Below is a small trained network, with its code and all its weights. Each question gives an input and a target symbol and asks what happens when units are switched off, that is, made to give their printed mean instead of their output.

import numpy as np


def w(rows, s, z=0):
    codes = np.array(rows[::2]) - 128.0
    scale = np.full(codes.shape[1], s)
    scale[-1] = z or s
    return codes * scale


def norm(h):
    return h / np.sqrt((h * h).mean(-1, keepdims=True) + 1e-5)


def f(y):
    return y / 2 * (1 + np.tanh(0.7978845608 * (y + 0.044715 * y**3)))


def softmax(a):
    e = np.exp(a - a.max(-1, keepdims=True))
    return e / e.sum(-1, keepdims=True)


def log_softmax(a):
    a = a - a.max(-1, keepdims=True)
    return a - np.log(np.exp(a).sum(-1, keepdims=True))


def net(x, mask):
    ids = ['αβγδεηθλμξπσφ'.index(c) for c in x.split()]
    T = len(ids)
    res = E[ids] + P[:T]
    r = norm(res)
    for j in range(2):
        rows = slice(2 * j, 2 * j + 2)
        q, k, v = (r @ M[0][rows].T for M in (Q, K, V))
        z = softmax(np.where(np.tri(T) > 0, q @ k.T / 2**0.5, -1e9)) @ v
        o = O[0][rows]
        res = res + np.where(mask[j], z, o[:, -1]) @ o[:, :-1]
    y = f(norm(res) @ A[0][:, :-1].T + A[0][:, -1])
    res = res + np.where(mask[2:14], y, B[0][:, -1]) @ B[0][:, :-1]
    return log_softmax(norm(res)[-1] @ U[:, :-1].T + U[:, -1])


Q, K, V, O, A, B = {}, {}, {}, {}, {}, {}
E = w([
[109,163,169,148,154,136,166,192,149],'α',
[23,68,91,126,162,108,120,157,134],'β',
[169,119,159,147,117,86,169,130,133],'γ',
[122,149,146,132,113,119,169,150,30],'δ',
[160,162,137,136,235,156,18,143,182],'ε',
[94,221,89,86,149,121,5,107,159],'η',
[110,79,112,115,158,233,57,70,164],'θ',
[70,123,146,213,49,144,124,181,174],'λ',
[149,154,139,168,130,104,180,169,122],'μ',
[226,186,46,93,147,156,80,79,93],'ξ',
[180,110,117,169,101,88,150,128,100],'π',
[137,157,166,119,140,141,196,121,131],'σ',
[186,109,110,169,108,174,126,145,126],'φ',
],0.023)
P = w([
[82,73,166,14,91,177,84,154,129],'0',
[134,254,6,183,59,40,159,26,181],'1',
[142,242,16,224,62,27,126,37,159],'2',
[148,201,30,229,79,91,143,12,153],'3',
[128,236,19,203,92,125,133,70,142],'4',
[144,180,49,203,79,77,80,134,98],'5',
],0.0072)
Q[0] = w([
[40,138,126,91,109,118,2,66,194],'head 1',
[168,110,98,188,141,115,136,178,180],'head 1',
[109,95,188,202,77,144,186,138,117],'head 2',
[247,178,153,170,163,121,194,197,49],'head 2',
],0.0085)
K[0] = w([
[55,216,67,255,146,91,104,41,126],'head 1',
[72,104,127,87,108,142,133,133,95],'head 1',
[81,66,166,126,97,131,128,176,123],'head 2',
[199,61,215,41,122,173,142,177,118],'head 2',
],0.01)
V[0] = w([
[185,143,1,251,138,114,37,112,193],'head 1',
[90,193,128,85,230,239,125,65,107],'head 1',
[126,149,222,172,184,106,104,157,211],'head 2',
[75,197,109,202,160,71,132,243,33],'head 2',
],0.0085)
O[0] = w([
[182,123,129,193,113,59,140,190,222,58],'head 1',
[96,179,144,132,52,48,78,62,91,7],'head 1',
[122,100,42,95,55,239,92,137,169,114],'head 2',
[181,170,156,246,140,157,121,84,130,120],'head 2',
],0.012,0.011)
A[0] = w([
[121,117,103,166,65,146,177,171,152,73],'neuron 1',
[86,84,121,104,171,93,183,195,103,90],'neuron 2',
[93,179,136,100,132,134,178,132,106,130],'neuron 3',
[109,91,127,149,169,83,160,157,164,185],'neuron 4',
[109,161,171,185,45,150,161,137,100,172],'neuron 5',
[203,99,131,158,160,139,155,138,204,140],'neuron 6',
[147,101,159,82,179,130,10,94,239,212],'neuron 7',
[94,143,149,153,38,81,146,181,143,156],'neuron 8',
[141,113,97,124,65,125,87,74,127,153],'neuron 9',
[76,120,78,130,92,175,108,105,112,125],'neuron 10',
[141,113,138,123,139,177,144,157,88,91],'neuron 11',
[172,104,157,135,156,132,182,130,118,2],'neuron 12',
],0.014,0.0057)
B[0] = w([
[105,10,90,213,28,161,128,80,66,157],'neuron 1',
[80,51,143,202,161,142,138,86,131,202],'neuron 2',
[161,64,45,129,110,62,143,171,75,157],'neuron 3',
[83,151,150,124,210,149,44,63,151,207],'neuron 4',
[189,168,164,74,62,76,88,196,228,158],'neuron 5',
[102,191,77,98,95,65,108,187,46,248],'neuron 6',
[119,240,96,74,217,185,23,175,144,164],'neuron 7',
[169,8,197,172,154,203,90,79,142,162],'neuron 8',
[78,199,102,115,201,159,157,254,150,164],'neuron 9',
[102,112,165,160,187,87,99,87,191,177],'neuron 10',
[228,138,145,114,93,119,187,155,183,186],'neuron 11',
[100,142,116,210,131,105,170,215,65,173],'neuron 12',
],0.0099,0.013)
U = w([
[83,182,143,79,165,218,84,120,174,254],'α',
[245,166,93,3,125,45,168,181,144,193],'β',
[162,18,52,45,178,231,156,106,142,130],'γ',
[175,157,213,134,122,154,142,41,17,124],'δ',
[43,63,149,165,16,179,148,190,179,174],'ε',
[213,82,177,115,113,112,141,124,138,146],'η',
[101,28,139,49,92,53,118,136,90,126],'θ',
[156,116,11,95,24,126,219,201,88,31],'λ',
[237,169,164,141,117,236,214,100,128,73],'μ',
[182,73,229,119,152,70,147,68,165,110],'ξ',
[154,91,159,169,216,80,220,225,99,35],'π',
[19,112,88,71,80,148,132,72,41,154],'σ',
[19,33,146,183,196,148,74,30,127,50],'φ',
],0.0078,0.0036)

Each question gives the input, a string of symbols that net reads in full, and the target symbol t.
The units are the heads (2 rows each of Q, K, V and O) and the neurons (one row each of A and B). Each row of codes is followed by its name. A weight is (code - 128) times the scale printed after its matrix; where a second scale follows, it is the last column's (O, A, B and U).
mask holds one flag per unit, heads first, then neurons. A switched-off unit (its flag False) gives its mean, the last column of its rows in O or B, instead of its output. The means were averaged over made-up inputs and are rounded, as every weight is.
A unit's drop is (log p(t) with every unit on - log p(t) with that unit switched off) / (log p(t) with every unit on - log p(t) with every unit switched off).
The circuit of an input: a set's keep is (log p(t) with only the set's units on - log p(t) with every unit switched off) / (log p(t) with every unit on - log p(t) with every unit switched off). Starting from the 12 units with the biggest drops (on a tie, the unit counted first), units are removed one at a time, each time the one whose removal leaves the highest keep (on an exact tie, the one counted first), for as long as the keep stays at least 0.8.
units of the circuit, in order: the units of the circuit, biggest drop first
k most important neurons: the k neurons with the biggest drops, biggest first
which heads matter: for each layer, one digit per head in row order, 1 if its drop is at least 0.15 and else 0, layers parted by /
drop when u is switched off: that unit's drop, to one decimal
input δ γ π, target δ: units of the circuit, in order => [head 2; head 1]
input γ γ γ γ π ξ, target β: which heads matter => 10
input φ π γ λ δ, target φ: 2 most important neurons => [neuron 2; neuron 4]
input δ γ η π σ, target δ: which heads matter => 11
input φ π π π π γ, target φ: which heads matter => 01
input σ π λ π α, target σ: units of the circuit, in order => [head 1]
input θ φ π δ β φ, target θ: 2 most important neurons => [neuron 8; neuron 4]
input ε π ε μ, target ε: units of the circuit, in order => [head 2; head 1; neuron 8]
input β π ε π π δ, target β: units of the circuit, in order => [neuron 5; head 1; neuron 1]
input ξ ε β π π, target ξ: 2 most important neurons => [neuron 8; neuron 6]
input λ δ δ, target λ: 2 most important neurons => [neuron 1; neuron 8]
input θ π δ, target θ: units of the circuit, in order => [head 2; head 1; neuron 8]
input θ π γ β λ α, target θ: units of the circuit, in order => [head 2; head 1]
input α ε δ, target α: most important neuron => [neuron 10]
input λ ε β σ α, target λ: 2 most important neurons => [neuron 6; neuron 1]
input γ π δ δ π σ, target γ: drop when head 1 is switched off => 0.1
input π ξ θ φ, target π: drop when head 2 is switched off => 0.8
input γ γ π δ, target γ: drop when head 1 is switched off => 0.2
input ε ε γ, target ε: drop when head 1 is switched off => 0.2
input λ π γ π γ, target λ: most important neuron => [neuron 6]
